In the rows, 128 means zero.
Each row is followed by its class; each block has classes of its own.
[119 138 101 140 115 139 138 167  77  61 123 173 167 157 137 135 186 139
 103 117 182 118 121 200 161 127 142 131 120 191 181 149 111 122  99 149]  bevor
[121 139  99 108 135  96 141 167 107  91  85 120 143 133  78 134 181 143
 100  83 103 148 144 138 118 107 104 171 124 167  93  96 118 106 132 121]  bevor
[111 140 140 106 155  97 144 159 120 100  96 134 148 121  75 120 165 132
 130  66 141 121 138 130 138  98  88 152 115 173 103 106 119 115 122 102]  Beva
[114 190 126 109 149  78 145 163 125  97  87 155 134 150  70 128 171 139
 123  76 166 135 112 128 124 106 113 154 109 200  97 117 128 111 127 116]  dudan
[118 177 134 107 148  76 156 154 119 108  77 165 141 146  69 123 169 129
 125  63 148 142 106 128 119 103  94 150 103 176  90 126 133 113 120 113]  Beva
[107 142 140 106 160 105 140 159 128 102 101 136 144 121  66 125 156 134
 124  66 147 128 134 128 135  99  85 152 109 179 100 111 122 114 123  94]  Beva
[128 138 118 143 130 124 132 145  95  56 115 177 163 183 125 125 173 133
 110 129 197 117 104 200 181 118 125 121 108 188 162 154 110 113 105 144]  tav
[126 123 114 147 125 121 137 162  76  71 124 164 177 167 130 137 184 136
 103 129 183 112 115 199 164 129 135 123 137 180 159 147 112 131  92 159]  vobad
[ 90 125 131 152 136 114 135 162 109  56 120 136 196 141 109 128 176 139
  96 105 168 118 125 183 158 105 119 130 117 209 151 128  98 120 122 135]  Beva
[102 142 113 143 108  95 145 158  71  54 106 133 188 152 106 159 193 143
 100 144 163 106 107 188 170 121 143 139 155 185 142 130 100 133 110 188]  vobad
[ 98 151 117 149 106  95 131 150  82  62 106 152 185 152 113 129 159 153
 104 139 163 119 137 179 153 114 162 147 136 185 160 111 112 117 137 179]  dudan
[ 95 128 104 152 126  91 126 164  89  50 123 128 205 144 101 146 176 148
  89 134 165 119 125 178 159 110 136 146 140 208 128 114 100 115 121 166]  vobad
[120 131 109 145 124 147 126 159  87  66 117 186 164 178 122 138 165 142
 105 143 197 129 119 192 172 109 126 114 126 167 172 150 101 111 104 142]  Legas
[129 127 119 147 120 118 137 140  82  63 109 177 169 183 137 129 163 134
 114 141 187 108 121 199 175 120 130 121 107 177 169 149 110 122 112 148]  tav
[120 133 116 149 127 134 137 159  94  54 117 166 167 171 133 121 173 138
 107 128 184 117 120 196 165 114 140 125 127 192 179 142 114 125 104 149]  dudan
[ 99 118 136 112 160  88 138 176 113 118 111 130 150 119  83 117 164 134
 127  68 159 113 156 131 127 119 104 156 130 198  95 103 117 112 122 103]  vobad
[111 179 109 105 141  79 140 167 110 111  97 162 134 143  84 130 182 133
 121  56 161 145 117 123 102 120 109 160 105 211  98 122 135 103 123 107]  bevor
[106 139 121 116 140  81 124 147 117  70  76 113 150 140  59 114 156 142
  94  84 117 139 136 146 125 105  98 175 133 173  71  96 117 107 151 114]  tav
[ 98 136 127 101 153  78 152 166 109 101 100 157 160 149  86 144 167 139
 128  60 133 133 134 130 107 127 106 171 110 191  89 107 133 100 131 107]  kuf
[105 126 102 153 100 106 119 143  74  88 112 171 179 160 120 134 150 139
 115 148 176 129 147 170 145 115 147 135 131 165 163 127 107 110 133 159]  Legas
[113 146 101 145  91  89 127 150  77  73  96 163 189 152 115 141 162 146
 101 146 152 129 142 169 149 113 149 150 117 167 164 117 112 112 145 182]  bevor
[108 140 122 110 147  97 136 172 109  86 110 120 138 128  84 117 174 145
 126  71 153 115 154 141 139 108 117 157 124 209 112 107 127 113 121 107]  dudan
[ 95 121 111 149 128 110 120 167  90  47 124 149 199 157 112 142 167 157
  96 129 180 127 133 183 163 103 131 126 120 202 142 122  92 100 130 136]  Legas
[102 128 136 111 158  67 138 159 108 103 103 150 158 149  88 122 163 135
 130  56 139 127 139 142 111 128 102 162  98 207  91 114 140  97 136  99]  tav
[ 81 116 112 155 133 113 126 163 104  46 121 153 198 152 106 143 167 151
  94 121 177 124 136 178 164 117 128 128 119 222 143 134  97 106 118 153]  kat
[118 189  99 101 140  90 142 159 120  97  86 165 130 150  66 143 174 132
 103  83 158 154 105 118 123 117 100 160 110 189  96 128 132 102 125 127]  bevor
[105 131 104 148  94  98 125 140  66  82 104 168 187 160 121 132 153 145
 114 145 179 122 138 175 149 124 155 136 132 167 164 131 113 109 142 172]  Legas
[ 87 128 131 151 137 104 138 159 108  51 119 144 199 136 106 130 169 137
  95 112 163 115 119 183 169 110 123 129 121 201 145 128  92 113 124 145]  Beva
[103 125 125 103 149  88 151 169 101 104 100 160 159 152  92 137 171 138
 127  55 132 133 146 138 102 132 105 170 111 186  99 113 136 108 126 102]  kuf
[ 92 142 111 145 126 117 114 168 105  42 127 135 195 137 111 136 171 154
  82 118 176 125 127 179 159 114 133 140 119 209 152 112  92 112 136 143]  bevor
[ 80 128 129 155 134 121 116 163 111  54 124 144 193 147 112 129 160 148
  96 127 190 118 120 176 157 110 130 121 134 195 149 113  77 105 140 131]  Legas
[112 156 105 142  98  89 131 153  72  67 106 166 188 144 119 137 174 150
  99 134 158 131 128 177 153 125 155 144 130 169 155 115 109 106 136 186]  bevor
[108 132 124 104 146  84 138 156 102  94 102 138 141 138  74 124 159 145
 132  77 164 121 152 136 136 117 104 156 107 203  93 112 134 102 131 104]  tav
[101 178 118 105 143  80 153 156 115 111  91 172 131 165  79 139 172 135
 122  69 162 146 112 120 107 121 112 163 113 192  83 119 124 103 119 110]  kuf
[110 135 112 147 112 119 139 145  82  56 111 166 172 162 121 150 179 142
 115 138 177 111 105 183 171 131 137 114 138 182 158 145 107 121 100 171]  kat
[ 90 116 126 155 139  84 132 176 102  62 122 137 211 148 109 140 177 146
  92 126 171 117 132 181 161 112 132 134 123 215 130 117  89 112 127 155]  vobad
[ 83 117 122 157 134 105 124 161 103  49 120 158 202 150 113 136 162 154
  96 119 172 121 133 183 160 122 134 125 119 209 141 125  95 103 122 152]  kat
[ 79 117 116 157 143 102 123 163 111  54 126 159 201 149 113 138 160 146
 100 117 169 125 138 176 164 113 129 131 111 223 135 126  89  96 119 146]  kat
[118 160 103 138 104 110 146 161  78  54 118 148 172 145 129 154 205 145
 115 134 176 114  98 181 163 120 148 123 131 192 163 130 105 118 110 170]  bevor
[110 165 122 108 145  62 147 166 100 123  88 151 146 140  71 128 175 133
 123  67 156 130 122 134 113 124 118 168 126 192  78 116 129 112 121 128]  vobad
[117 118 113 149 128 133 134 150  90  72 112 190 170 175 135 132 160 139
 113 126 187 115 126 190 165 127 130 116 113 182 171 156 110 118  98 149]  kat
[126 132 116 141 128 128 133 142  86  53 121 180 163 179 130 117 168 133
 111 121 201 116 106 204 177 131 132 122 115 190 165 158 118 115 100 143]  tav
[113 161 115 143 106 117 139 158  86  37 103 136 171 160 104 147 190 152
 105 144 169 111 107 191 171 105 147 133 143 184 164 124 104 130 114 173]  dudan
[102 149 113 134 104 118 145 154  76  51 114 154 175 169 115 156 191 150
 112 126 182 117 103 189 157 126 147 138 137 188 154 134 110 123 108 161]  kuf
[107 142 130 113 157 101 139 177 121  90 105 135 140 134  81 122 165 145
 125  79 157 117 151 136 137 101 108 151 112 203 112 102 118 111 125  98]  dudan
[ 98 122 133 115 160  81 145 169 104 106 100 167 163 141  95 129 167 138
 128  48 130 123 154 137 111 137 103 152 103 191  93 119 126 105 117 108]  kat
[112 158 122 141 107 121 139 154  84  39 108 134 168 160 114 144 190 149
 106 135 172 103 102 196 170 117 149 130 145 183 169 129 108 139 112 166]  dudan
[105 158 117 112 147  69 150 169 110 116  85 150 146 144  65 129 171 131
 112  75 154 137 122 129 113 121 111 165 125 196  78 122 126 111 123 127]  vobad
[115 183 126 114 150  77 145 161 122 102  88 162 133 156  81 123 178 130
 125  73 155 135 109 128 118 113 113 153 118 194 103 114 128 108 123 120]  dudan
[115 130 110 141 113 138 140 158  80  61 118 180 169 180 125 143 175 143
 105 125 187 122 119 199 155 130 140 134 123 177 170 151 114 126 103 145]  kuf
[130 128 104 147 121 139 132 145  92  67 125 164 165 174 147 124 159 135
 113 133 197 110 125 186 160 123 144 122 115 199 191 156 133 134 111 147]  dudan
[ 84 112 122 156 134 102 128 165 102  51 125 158 201 150 114 142 171 149
 100 116 171 120 133 181 161 127 130 121 116 218 141 135  98 105 118 151]  kat
[ 77 128 126 154 138 118 114 159 114  45 122 148 200 145 101 137 152 160
  88 120 179 118 128 174 161 120 129 128 121 207 139 121  92 108 132 148]  kat
[109 133 137 107 148  67 141 157  98 100  89 147 159 148  82 122 165 142
 132  64 133 125 147 148 117 121 107 167 102 187  91 104 134 102 138 111]  tav
[106 125 108 113 144 110 126 158 115  88  85 110 146 136  72 119 159 144
  98  82 123 144 142 137 116 103  99 166 146 162  86  97 112 103 147 104]  Legas
[102 144 124 148 105  89 140 141  82  78  96 161 191 141 104 139 157 141
 107 134 152 119 129 177 155 109 137 141 126 169 153 128 115 120 137 174]  Beva
[ 87 131 127 149 135  97 123 157 104  42 123 144 195 156 104 130 166 150
  99 119 188 122 123 187 164 112 130 134 110 228 134 124 102 102 134 139]  tav
[100 143 113 153 104  91 128 147  88  69 103 154 188 149 109 128 151 144
 102 139 165 121 141 178 151 121 161 150 129 188 161 123 116 120 146 176]  dudan
[ 99 131 104 148 102 103 124 145  77  74 106 163 189 158 105 141 151 144
 102 148 166 133 143 173 153 119 147 142 131 161 152 126 102 107 140 170]  Legas
[108 172 125 105 142  75 161 155 105 106  74 151 144 138  66 124 174 133
 119  56 142 131 116 138 118 115 106 162 111 184  88 121 128 115 125 116]  Beva
[ 95 131 115 155 105  93 120 143  83  78  97 180 191 150 107 145 137 151
 105 145 160 123 146 171 148 120 142 140 125 177 150 129 114 112 139 176]  kat
[106 135 125 114 143  83 127 152 119  84  78 118 145 142  59 109 155 143
  99  73 119 140 142 149 116 111 101 175 122 175  73  98 119 105 149 102]  tav
[132 138 113 147 111 114 128 135  79  62 113 172 170 175 131 129 165 138
 118 141 189 113 114 198 170 121 141 127 113 175 164 146 118 120 114 155]  tav

A new block, with new classes.
[ 97 150 145 152 128 113 136 143 133 129 123 123 111 111 114 123 112 111
 101 132 132  98 125 155 117 134 129 140 148 113 156 117 123 112 121 104]  Ribu
[108 134 126 124 123 120 124 163 162 169 106 147 107 126 103 129 157 160
 101 178 110  64 117 115 134 152 117 145 134 137 154 180 147  63 140 131]  rom
[107 115 126 130 110 116 136 127 131 151 138 147 110 169 158 152 136 141
  92 139 128 104 101 135 133  84 140 110 106 140 134 162 145  94 129 127]  feki
[ 98 155 156 138 129 108 131 135 126 124 120 129 108 110 126 122 119 132
 119 142 131 111 114 148 106 119 137 138 144 118 159 130 119 115 119 113]  Rol
[138 106 131 105 140 127 153 115 140 170 123 160 143 149 142 141 141 180
 101 160 113 175 108 126 123  87 160 146 128 137 178 158 147 123 164 115]  fitu
[124 111 105 126 103 135 137 133 124 145 132 179  97 152 126 155 156 136
  87 166 129  83 112 111 128 118 156 128 102 146 136 199 144 103 152  99]  lis
[108 146 141 134 129 116 128 125 137 121 106 124 123 115 125 126 119 128
 115 148 132  95 120 149 105 120 139 136 149 108 136 138 126 104 126 106]  gilus
[128 102 135 127 139 112 146 145 123 157 126 140 133 151 149 146 150 154
  71 153 120 132 120 130 135 140 109 117 144 136 186 179 154 116 131 111]  vak
[112 148 143 134 127 108 127 133 145 119 124 124 117 121 123 128 124 128
 114 140 129 112 120 134 114 112 138 138 151 105 147 135 120 106 128 113]  Sos
[101 140 146 134 125 119 126 123 121 130 112 127 128 112 120 128 121 123
 111 158 133 112 121 140 109 125 128 131 157 102 132 140 133 111 123 103]  gilus
[102 134 142 146 120 116 131 131 130 125 111 145 105 109 120 142 121 127
 101 140 141 114 116 142 105 113 125 140 143 107 148 134 121 111 131  94]  lis
[112 138 150 143 121 109 133 145 144 133 120 127 115 111 111 141 120 132
  97 139 134 115 128 136 115 119 118 138 155 110 133 135 118 101 123 112]  Sos
[ 99 135 147 154 123 123 131 134 135 121 103 140 121 122 130 126 123 129
  99 136 137 118 116 130 110 108 124 142 141 103 154 144 127 121 121 102]  lis
[ 93 149 151 148 121  95 131 145 132 125 120 120 106 112 110 123 112 130
 109 141 130 102 127 130 110 125 133 141 135 112 137 143 114 121 116  92]  feki
[105 143 149 128 125 113 122 128 123 132 108 122 128 118 123 133 120 131
 112 138 133 103 126 149 114 118 124 144 158 106 142 122 134 107 123 104]  gilus
[131 104 158 116 126 147 156 114 113 140 120 143 112 135 142 121 164 131
  86 146 146 144  99 110 133 118 125 128 142 130 180 139 152  95 103  91]  bik
[109 110 141 150 144 132 165 143 133 177 136 130 116 147 136 119 143 138
  97 161 117 106  94 151 146 119 146  99 109 148 166 166 156  84 121 136]  Ribu
[ 90 113 125 136  84 111 132 173 107 176 123 145 120 144 115 167 157 140
  72 152 120 116 139 116 139 136 130 106 108 130 132 141 146  95 106 116]  Ribu
[117 111 125 118 133 116 155 140 138 168 116 123 121 136 125 154 164 152
 117 167 133 135 111 111 136 137 129 110 118 140 144 178 129  72 124 125]  Bozu
[133  76 137 132  96 125 155 141 115 129 107 173 113 134 133 116 133 164
  62 165 117 104 113 160 108 138 127 108 125 142 115 159 144  63 117 118]  gilus
[107 130 143 141 121  99 140 118 124 146 121 128 113 106 118 130 122 121
 110 135 129 123 126 146 105 129 125 139 145 105 152 130 124 105 108 103]  bik
[114 139 108 114 127 140 111 139 149 143 101 147 136 144 167 101 125 127
 101 161 110  97  91 150 103 111 173 107 125 118 129 159 149  87 124 131]  gilus
[102 140 150 150 119 110 138 138 128 123 118 134 119 122 119 128 117 117
  89 145 127 103 130 149 103 125 147 127 141 106 158 131 124 126 116  95]  Ribu
[105 128 129 148 106 135 164 112 131 174 148 159 119 146 143 169 150 154
  70 128 146 162 123 120 168 127 151 143 115 144 185 135 123 122 119 121]  vak
[107 144 150 153 126 120 137 140 133 120 114 128 124 106 113 118 110 117
  91 139 130 117 124 140 111 128 136 139 149 106 149 126 126 132 123  98]  Ribu
[111  97 110 169 102 115 166 108 116 143 142 158 126 139 150 152 126 176
  89 153 126 151  94 123 161 122 120 143 110 122 140 191 146 119 123 110]  lis
[106 126 147 133 137 112 134 147 134 129 108 125 113 125 118 142 118 132
 108 138 130 117 129 148 109 119 135 134 147 116 154 134 114 124 129 104]  fitu
[124 130 117 110 143 129  91 132 139 184 140 146 121 167 132 155 160 126
 136 160 103  92 112 159 119 122 168 112 106 131 177 136 157 104 133 120]  lis
[136 121 131 145 116 141 172 149 152 150 122 148 117 140 126 141 149 150
  81 175 150 120 122 121 147 149 157 113 105 137 156 163 122  99 127  96]  Ribu
[124 120 127 122 133 137 147 149 140 153 123 151 132 148 117  99 155 148
  93 161 111 140 127  74 143 111 149 101 130 131 143 185 153 135 162 137]  rom
[112 135 149 136 118 109 122 132 125 121 102 129 122 105 112 127 110 135
 110 146 125  85 129 154 105 126 132 146 150 108 123 133 129 106 123 103]  gilus
[ 90 136 146 154 124 114 137 143 123 128 115 128 117 112 124 137 112 118
  96 138 131 120 125 141 111 118 133 127 139 111 150 120 120 114 118  99]  Ribu
[ 96 136 143 135 117 108 129 127 138 122 122 134  98 111 124 130 120 134
 106 159 127 100 131 126  96 117 141 130 137 119 143 147 117 118 126  95]  rom
[ 93 150 154 146 127 105 134 135 124 129 130 133  99 113 115 137 124 133
 110 144 127 103 110 155 113 125 140 131 146 117 160 131 122 112 121 114]  Rol
[ 93  95 134 129 107 140 123 153  86 193 144 142 118 163 138 127 163 124
  92 177 138 146 127  86 154 137 126 100 110 128 119 174 152  86 101 100]  bik
[119 111 121 122 140 143 148 136 133 196 114 155 151 182 141 131 161 161
 103 177 123 130  99 112 170 120 153 131 110 137 166 228 150  99 137 137]  fitu
[119 139 149 129 133 103 126 129 132 140 128 123 118 119 119 143 109 126
 113 137 127 105 129 159 106 130 146 149 155 108 153 125 119 128 123  97]  Bozu
[104 139 157 126 127 101 136 131 123 138 115 115 112 112 117 129 118 116
 115 142 139 103 125 148 101 121 143 132 148 110 138 145 118 115 110 105]  Bozu
[141 100 135 128 116 138 148 160 134 150 123 138 131 149 147 126 137 163
  84 175 154 158 112 103 160 120 130  97 119 121  99 184 133  84 128 112]  Sos
[ 96 152 145 152 122 117 145 139 128 123 111 132 116 109 116 121 114 114
  88 141 137 108 115 138 121 124 148 135 145 103 153 140 123 122 120  97]  Ribu
[ 93 138 160 142 136  92 132 135 127 143 120 126 113 115 120 147 127 130
  91 143 127 106 133 153 105 126 128 133 155 113 179 141 125 116 125 105]  vak
[ 95 135 118 142 111 153 155 119 134 166 125 164 116 133 112 131 164 110
 111 167 132 101 131  82 138 149 120 121 117 147 153 198 125 117 122 148]  rom
[106 132 144 137 121 104 132 118 124 140 120 137 107 111 116 132 128 115
 107 146 131 108 124 143  98 129 131 139 148 104 153 137 123  98 115  95]  bik
[113 118 137 111 128 115 165 145 127 202 123 135 124 153 114 128 176 160
 102 172 132 133 101 114 161 123 156 104 118 135 153 192 151  72 129 141]  Bozu
[105  89 122 161 119 139 154 127 124 156 115 190 111 151 138 160 140 154
  80 167 134 114  85 133 148 107 129 116 114 126 141 189 134  60 149 125]  lis
[119 108 133 123 119 133 153 160 104 170 116 149 111 142 102 147 160 150
 105 159 142 111 127 113 173 131 150  98 114 136 126 146 134  71 145 121]  gilus
[109 136 152 130 120 110 135 128 127 123  97 133 123 113 122 134 123 136
  99 145 135  93 118 155 105 117 129 136 158 105 144 134 132  96 122 103]  gilus
[103 110 122 126 111 116 149 144 143 154 124 141 119 157 148 134 141 179
  95 166 132 176 117 122 133 108 173 112 103 126 137 152 120  98 129 113]  fitu
[103 139 150 149 133 108 136 146 135 126 117 118 117 118 126 130 109 124
 103 141 134 106 132 150 107 117 131 134 142 112 154 123 120 112 129  94]  Ribu
[114 146 131 142 129 108 134 138 147 131 131 122 119 124 116 144 129 131
 111 136 125 118 128 129 123 129 131 142 144 118 152 145 113 111 124 108]  Sos
[ 99 140 149 150 123  98 140 128 119 123 121 142 112 123 120 158 122 133
 101 130 129 114 120 154 110 121 128 129 144 117 161 142 109 118 120 111]  Rol
[122 132 145 140 116 148 143 120 125 148 140 174 126 155 129 112 148 153
 129 171 120 115 125 108 145 128 156 151 111 138 167 155 134 117 141 139]  Rol
[137  86 158 126 105 132 142 127 127 177 128 137 137 162 149 155 151 169
 114 212 142 107 124 123 138 136 128 118 109 123 125 191 153  92 105 115]  Bozu
[101 137 144 151 129 111 133 144 122 122 118 128 118 114 115 132 110 108
  96 127 122 106 132 144 105 119 131 132 147 114 150 121 125 128 129 102]  Ribu
[107 139 131 142 122 108 120 134 132 141 111 142 123 110 119 147 113 130
 104 136 132 120 124 143 103 115 125 148 141 105 142 145 122 126 134  95]  lis
[128 113 133 110  97 138 141 153 120 142 115 182 117 176 155 111 160 175
 100 171 147 123 129  95 145 120 131 145 106 151 145 172 126  59 150 117]  Rol
[127 121 127 132 128 101 138 144 160 189 121 143 130 152 122 149 142 160
 103 155 102  86 105 157 129 115 139 112 109 136 148 176 154  88 132 152]  feki
[ 95 102 111 155 107 130 139 142 129 122 128 169 106 152 151 162 142 144
  75 172 131 119 110 102 117 111 120 116 127 120 137 185 137 100 149  88]  lis
[102 137 144 136 123 109 129 131 119 123 108 128 120 113 121 127 118 134
 107 147 133 101 122 151 114 131 123 141 155 107 136 136 127  93 121  98]  gilus
[111 107 136 147 111 134 161 141 144 158 128 150 122 165 128 136 158 148
  79 177 147 139 135 113 129 119 146  99  97 141 131 179 120  80 134 114]  Ribu
[116  86 108 137 131 135 118 152 107 195 126 166 145 155 133 173 121 150
  90 174 112 149 108 139 154 146 136 110 116 123 116 189 136 107 132 120]  fitu
[106 142 138 139 116 103 122 137 135 127 129 135 117 122 118 133 121 125
  95 136 119 122 122 147 108 127 137 132 153 105 147 131 120 111 112 110]  Sos
[109 114 138 130 114 100 150 128 131 207 152 183 109 159 123 141 156 177
  78 190 118 127 121 166 138 137 173 119 116 131 184 157 139  66 149 130]  vak
[102 139 157 142 126  94 141 130 135 134 124 130 114 115 132 129 120 138
  88 144 130 117 134 153 103 124 138 135 152 111 177 135 126 129 125 107]  vak
[ 96 140 156 155 123 107 137 153 139 119 113 122 117 112 128 119 104 126
  90 146 130 111 131 151  95 114 130 129 151 100 147 115 125 118 125  97]  Ribu
[111  95 110 114 137 134 128 157 111 170 124 155 104 141 109 149 147 150
  99 164 118 149 103 119 150 128 178 106  96 152 118 170 122  76 147 109]  fitu
[114  83 135 123 137 135 139 142 113 181 136 149 124 156 143 163 135 149
 108 181 138 150 105 140 144 112 101  96 142 123 129 156 152  88 155 136]  fitu
[ 99 121 130 129 138 136 133 146 158 166 139 118 106 158 147 127 178 164
 103 161 136 141 105 110 165 129 128 117 110 153 161 148 147  52 133 145]  vak
[ 97 145 106 131 136 126 135 144 116 153 112 136 118 120 140 140 139 138
 154 154 118  90 101  93 155 126 128 148 102 151 146 189 128  87 139 138]  Rol
[131  92 142 131 120 149 153 144  88 132 148 158  91 129 115 103 144 141
 105 159 125 132  95 121 160 133 163  81  97 158 105 155 145 103 129 141]  Rol
[125 113 121 126 129 130 134 138 129 136 132 119 126 177 136 150 172 140
 108 143 130 116 113  90 168 115 143 110 101 146 137 203 135  92 115 118]  Sos
[105 132 151 132 112 109 124 127 137 119 117 136 103 110 120 130 119 135
 103 150 132 106 131 143 100 133 118 134 149 112 146 125 119 108 114 103]  rom
[ 93 129 141 136 132 111 122 145 130 138 114 122 113 123 126 147 110 131
 112 150 133 121 121 148 113 115 138 132 142 109 133 140 116 115 126 103]  fitu
